Here is a tiny trained network, its code and every weight. The questions are about switching its units off for an input and a class, where a switched-off unit gives its printed mean instead of its output.

import numpy as np


def w(rows, s, z=0):
    codes = np.array(rows[::2]) - 128.0
    scale = np.full(codes.shape[1], s)
    scale[-1] = z or s
    return codes * scale


def norm(h):
    return h / np.sqrt((h * h).mean(-1, keepdims=True) + 1e-5)


def f(y):
    return np.maximum(y, 0)


def log_softmax(a):
    a = a - a.max(-1, keepdims=True)
    return a - np.log(np.exp(a).sum(-1, keepdims=True))


def net(x, mask):
    res = np.array(x, float).reshape(1, 8) / 4 @ E
    u = 0
    for l in range(2):
        y = f(norm(res) @ A[l][:, :-1].T + A[l][:, -1])
        res = res + np.where(mask[u : u + 10], y, B[l][:, -1]) @ B[l][:, :-1]
        u += 10
    return log_softmax(norm(res)[-1] @ U[:, :-1].T + U[:, -1])


A, B = {}, {}
E = w([
[136,91,140,128,177,255,171],'x0',
[129,130,129,127,127,130,127],'x1',
[131,131,126,125,126,132,128],'x2',
[131,131,128,124,123,130,129],'x3',
[131,126,119,134,133,127,127],'x4',
[123,97,89,41,145,127,63],'x5',
[135,134,122,128,125,134,123],'x6',
[172,191,141,101,211,126,162],'x7',
],0.0092)
A[0] = w([
[101,142,108,186,134,66,159,132],'0.n1',
[49,111,138,168,50,186,98,179],'0.n2',
[93,100,139,193,148,254,228,101],'0.n3',
[149,93,123,96,141,165,100,58],'0.n4',
[105,84,101,129,63,126,113,253],'0.n5',
[164,25,138,89,177,200,122,49],'0.n6',
[140,95,89,92,179,88,105,71],'0.n7',
[68,83,98,109,78,126,94,47],'0.n8',
[131,33,124,94,177,189,152,62],'0.n9',
[139,171,144,212,88,83,182,186],'0.n10',
],0.0092,0.0049)
B[0] = w([
[98,132,93,134,149,172,154,179],'0.n1',
[94,90,54,117,112,152,191,220],'0.n2',
[173,19,136,102,122,76,162,254],'0.n3',
[80,156,134,140,116,106,102,155],'0.n4',
[167,109,195,181,104,166,103,225],'0.n5',
[79,205,129,217,92,167,140,198],'0.n6',
[140,71,125,62,97,120,146,162],'0.n7',
[125,176,157,170,179,87,61,174],'0.n8',
[95,254,82,124,103,140,147,194],'0.n9',
[78,206,115,124,116,204,124,227],'0.n10',
],0.0094,0.0087)
A[1] = w([
[132,130,92,123,77,90,140,216],'1.n1',
[117,192,100,54,153,96,150,131],'1.n2',
[168,138,130,28,158,47,118,73],'1.n3',
[110,147,180,116,244,107,145,150],'1.n4',
[157,75,181,155,146,83,32,3],'1.n5',
[137,208,137,83,131,142,133,192],'1.n6',
[191,69,211,157,152,109,205,33],'1.n7',
[225,59,85,148,126,80,185,177],'1.n8',
[148,183,154,126,171,109,172,162],'1.n9',
[167,175,125,96,170,181,186,121],'1.n10',
],0.011,0.0032)
B[1] = w([
[163,103,167,80,94,149,132,203],'1.n1',
[134,106,118,121,184,90,177,227],'1.n2',
[127,83,194,214,65,247,209,197],'1.n3',
[98,120,141,183,78,200,118,188],'1.n4',
[141,104,42,121,187,52,41,177],'1.n5',
[143,38,105,116,139,117,166,248],'1.n6',
[222,170,161,132,141,97,42,209],'1.n7',
[164,105,227,102,147,146,134,219],'1.n8',
[127,165,71,66,223,90,101,216],'1.n9',
[88,168,125,106,119,50,60,255],'1.n10',
],0.011,0.0063)
U = w([
[32,175,85,182,8,199,145,192],'0',
[170,15,180,113,88,168,213,154],'1',
[60,194,35,69,200,89,188,180],'2',
[210,200,191,86,175,88,105,2],'3',
[130,75,74,131,86,74,41,97],'4',
],0.015,0.0023)

Each question gives the input, the list of numbers given to net, and the class t.
The units are the neurons (one row each of A and B). Each row of codes is followed by its name. A weight is (code - 128) times the scale printed after its matrix; where a second scale follows, it is the last column's (A, B and U).
mask holds one flag per neuron, layer by layer. A switched-off neuron (its flag False) gives its mean, the last column of its row in B, instead of its output. The means were averaged over made-up inputs and are rounded, as every weight is.
A unit's drop is (log p(t) with every unit on - log p(t) with that unit switched off) / (log p(t) with every unit on - log p(t) with every unit switched off).
The circuit of an input: a set's keep is (log p(t) with only the set's units on - log p(t) with every unit switched off) / (log p(t) with every unit on - log p(t) with every unit switched off). Starting from the 12 units with the biggest drops (on a tie, the unit counted first), units are removed one at a time, each time the one whose removal leaves the highest keep (on an exact tie, the one counted first), for as long as the keep stays at least 0.8.
circuit, biggest first: the units of the circuit, biggest drop first
most important unit: the unit with the biggest drop
top k neurons: the k neurons with the biggest drops, biggest first
top k neurons in layer l: the k neurons of layer l with the biggest drops, biggest first
drop of u: that unit's drop, to one decimal
input [6,3,-6,-1,8,-7,2,2], class 3: most important unit -> 0.n3
input [0,-5,-6,6,-7,3,-8,-1], class 4: top 3 neurons in layer 0 -> 0.n10, 0.n8, 0.n5
input [7,0,-7,-3,2,-7,5,1], class 3: circuit, biggest first -> 1.n7, 1.n3, 1.n10
input [8,-6,-6,-6,1,4,-6,-5], class 0: top 2 neurons in layer 0 -> 0.n6, 0.n9
input [1,-6,-8,2,-4,6,8,-3], class 0: top 2 neurons -> 0.n3, 0.n6
input [-1,6,-7,-8,-7,-3,-1,0], class 0: top 3 neurons in layer 1 -> 1.n9, 1.n5, 1.n2
input [0,-3,5,1,2,0,4,2], class 2: top 4 neurons -> 0.n3, 0.n5, 1.n9, 1.n10
input [3,-8,-2,3,-1,-4,-7,4], class 3: top 2 neurons -> 0.n3, 1.n7
input [7,-7,4,-8,-5,-6,-4,5], class 3: top 2 neurons -> 0.n3, 1.n7
input [0,-3,-3,-3,-2,0,-3,6], class 2: top 2 neurons -> 0.n3, 1.n9
input [1,6,8,6,6,8,7,-3], class 0: top 2 neurons in layer 0 -> 0.n3, 0.n6
input [1,1,7,1,7,-7,-7,1], class 3: top 3 neurons -> 0.n3, 0.n9, 0.n6
input [1,-8,3,7,2,3,5,-7], class 0: top 2 neurons in layer 0 -> 0.n2, 0.n3
input [8,-4,-5,-4,-8,1,-8,0], class 0: circuit, biggest first -> 0.n6
input [-6,8,-4,-6,-8,-1,4,-7], class 0: top 2 neurons -> 0.n3, 0.n2
input [6,-8,4,2,2,2,-3,5], class 2: top 2 neurons -> 0.n9, 0.n6
input [-4,-5,8,0,-3,-4,0,1], class 2: top 2 neurons in layer 0 -> 0.n6, 0.n5
input [5,-2,6,-5,-2,5,7,0], class 0: top 2 neurons -> 0.n6, 1.n9
input [4,-2,7,-2,2,-5,-8,8], class 3: drop of 0.n3 -> 0.2
input [3,1,-3,3,-7,6,4,-1], class 0: drop of 1.n2 -> 0.0
input [-7,2,-5,4,-3,6,8,1], class 1: drop of 1.n10 -> 0.2
input [1,8,4,2,-8,3,7,3], class 2: top neuron -> 0.n3
input [-6,5,-7,-1,0,-1,0,7], class 2: drop of 0.n3 -> 0.3
